Below is a small trained network, with its code and all its weights. Each question gives an input and a class and asks what happens when units are switched off, that is, made to give their printed mean instead of their output.

import numpy as np


def w(rows, s, z=0):
    codes = np.array(rows[::2]) - 128.0
    scale = np.full(codes.shape[1], s)
    scale[-1] = z or s
    return codes * scale


def norm(h):
    return h / np.sqrt((h * h).mean(-1, keepdims=True) + 1e-5)


def f(y):
    return y / 2 * (1 + np.tanh(0.7978845608 * (y + 0.044715 * y**3)))


def log_softmax(a):
    a = a - a.max(-1, keepdims=True)
    return a - np.log(np.exp(a).sum(-1, keepdims=True))


def net(x, mask):
    res = np.array(x, float).reshape(1, 7) / 4 @ E
    u = 0
    for l in range(3):
        y = f(norm(res) @ A[l][:, :-1].T + A[l][:, -1])
        res = res + np.where(mask[u : u + 7], y, B[l][:, -1]) @ B[l][:, :-1]
        u += 7
    return log_softmax(norm(res)[-1] @ U[:, :-1].T + U[:, -1])


A, B = {}, {}
E = w([
[126,254,124,98,133],'x0',
[179,122,119,129,164],'x1',
[116,104,164,53,148],'x2',
[129,125,130,129,126],'x3',
[133,128,136,129,121],'x4',
[137,128,141,128,115],'x5',
[93,142,195,176,204],'x6',
],0.009)
A[0] = w([
[216,128,109,136,207,127],'0.n0',
[70,99,149,62,163,106],'0.n1',
[84,131,154,130,76,86],'0.n2',
[98,147,66,221,130,70],'0.n3',
[6,134,138,147,67,134],'0.n4',
[105,124,133,148,123,52],'0.n5',
[107,126,180,165,174,1],'0.n6',
],0.012,0.0052)
B[0] = w([
[217,112,110,125,158,200],'0.n0',
[162,130,197,111,71,230],'0.n1',
[155,102,116,117,176,143],'0.n2',
[137,115,237,84,51,205],'0.n3',
[249,123,81,145,195,252],'0.n4',
[142,90,125,173,133,106],'0.n5',
[111,159,107,158,143,171],'0.n6',
],0.017,0.0039)
A[1] = w([
[69,117,217,186,241,68],'1.n0',
[76,79,174,40,191,40],'1.n1',
[132,91,45,91,143,63],'1.n2',
[113,4,135,159,138,77],'1.n3',
[106,122,137,234,38,149],'1.n4',
[92,53,133,146,116,95],'1.n5',
[73,88,40,63,32,3],'1.n6',
],0.012,0.0027)
B[1] = w([
[129,89,5,158,10,235],'1.n0',
[161,124,148,71,87,153],'1.n1',
[148,137,129,182,84,162],'1.n2',
[124,249,127,91,194,254],'1.n3',
[145,129,182,89,94,170],'1.n4',
[98,168,115,134,105,168],'1.n5',
[112,89,70,197,82,200],'1.n6',
],0.019,0.0045)
A[2] = w([
[81,65,135,57,118,83],'2.n0',
[128,132,176,81,163,115],'2.n1',
[159,139,118,118,179,141],'2.n2',
[113,102,112,96,152,98],'2.n3',
[43,250,111,108,156,128],'2.n4',
[114,117,126,101,152,56],'2.n5',
[165,103,91,116,97,253],'2.n6',
],0.017,0.0026)
B[2] = w([
[193,162,221,142,102,133],'2.n0',
[87,109,95,199,92,180],'2.n1',
[102,107,142,130,177,185],'2.n2',
[168,223,69,135,84,114],'2.n3',
[2,144,143,84,177,208],'2.n4',
[217,242,28,149,76,115],'2.n5',
[85,115,140,159,164,255],'2.n6',
],0.015,0.0084)
U = w([
[118,105,15,192,20,76],'0',
[10,243,124,69,154,97],'1',
[254,141,120,130,219,29],'2',
[176,162,245,59,18,64],'3',
[90,129,160,173,122,249],'4',
[93,142,152,165,118,254],'5',
],0.0087,0.0028)

Each question gives the input, the list of numbers given to net, and the class t.
The units are the neurons (one row each of A and B). Each row of codes is followed by its name. A weight is (code - 128) times the scale printed after its matrix; where a second scale follows, it is the last column's (A, B and U).
mask holds one flag per neuron, layer by layer. A switched-off neuron (its flag False) gives its mean, the last column of its row in B, instead of its output. The means were averaged over made-up inputs and are rounded, as every weight is.
A unit's drop is (log p(t) with every unit on - log p(t) with that unit switched off) / (log p(t) with every unit on - log p(t) with every unit switched off).
The circuit of an input: a set's keep is (log p(t) with only the set's units on - log p(t) with every unit switched off) / (log p(t) with every unit on - log p(t) with every unit switched off). Starting from the 12 units with the biggest drops (on a tie, the unit counted first), units are removed one at a time, each time the one whose removal leaves the highest keep (on an exact tie, the one counted first), for as long as the keep stays at least 0.8.
circuit, biggest first: the units of the circuit, biggest drop first
unit that matters most: the unit with the biggest drop
top k neurons: the k neurons with the biggest drops, biggest first
top k neurons in layer l: the k neurons of layer l with the biggest drops, biggest first
input [2,-7,7,-5,5,-3,3], class 2: circuit, biggest first : (0.n4)
input [7,3,-8,2,-7,3,-2], class 3: top 2 neurons : (0.n3; 1.n3)
input [-2,4,-6,-3,1,1,-5], class 3: top 2 neurons in layer 1 : (1.n4; 1.n0)
input [3,5,7,2,3,6,3], class 3: circuit, biggest first : (1.n1; 2.n4)
input [-8,7,-5,-1,6,4,7], class 1: circuit, biggest first : (1.n3; 0.n4)
input [3,2,2,0,8,-3,-3], class 4: top 2 neurons : (1.n0; 2.n6)
input [-1,-6,-7,2,5,0,-2], class 3: top 3 neurons : (0.n3; 0.n0; 1.n3)
input [8,5,5,1,-7,8,-8], class 0: top 2 neurons in layer 0 : (0.n4; 0.n1)
input [-8,-1,-2,1,3,-6,7], class 1: top 2 neurons : (1.n3; 2.n4)
input [-6,3,7,-2,-2,6,3], class 3: circuit, biggest first : (1.n1; 2.n0)
input [7,-7,1,6,-6,3,-8], class 0: top 4 neurons : (1.n3; 1.n6; 1.n2; 2.n4)
input [-8,-8,1,6,8,-2,2], class 1: top 2 neurons : (1.n3; 0.n0)
input [4,-4,7,3,-1,2,8], class 0: top 2 neurons : (1.n0; 0.n3)
input [-3,-3,-6,-5,-3,4,3], class 3: unit that matters most : 0.n3
input [7,-2,-1,7,-4,0,8], class 0: top 2 neurons : (1.n0; 1.n3)
input [4,4,7,-6,6,4,-8], class 0: circuit, biggest first : (1.n6; 0.n4; 2.n4)
input [4,7,4,-4,4,4,2], class 2: top 3 neurons : (0.n0; 2.n4; 1.n3)
input [6,0,5,7,-1,-5,-8], class 0: top 3 neurons : (1.n6; 1.n3; 2.n4)
input [5,-8,-6,3,7,5,7], class 2: top 2 neurons in layer 2 : (2.n4; 2.n1)
input [2,-6,4,3,5,2,2], class 2: unit that matters most : 0.n4
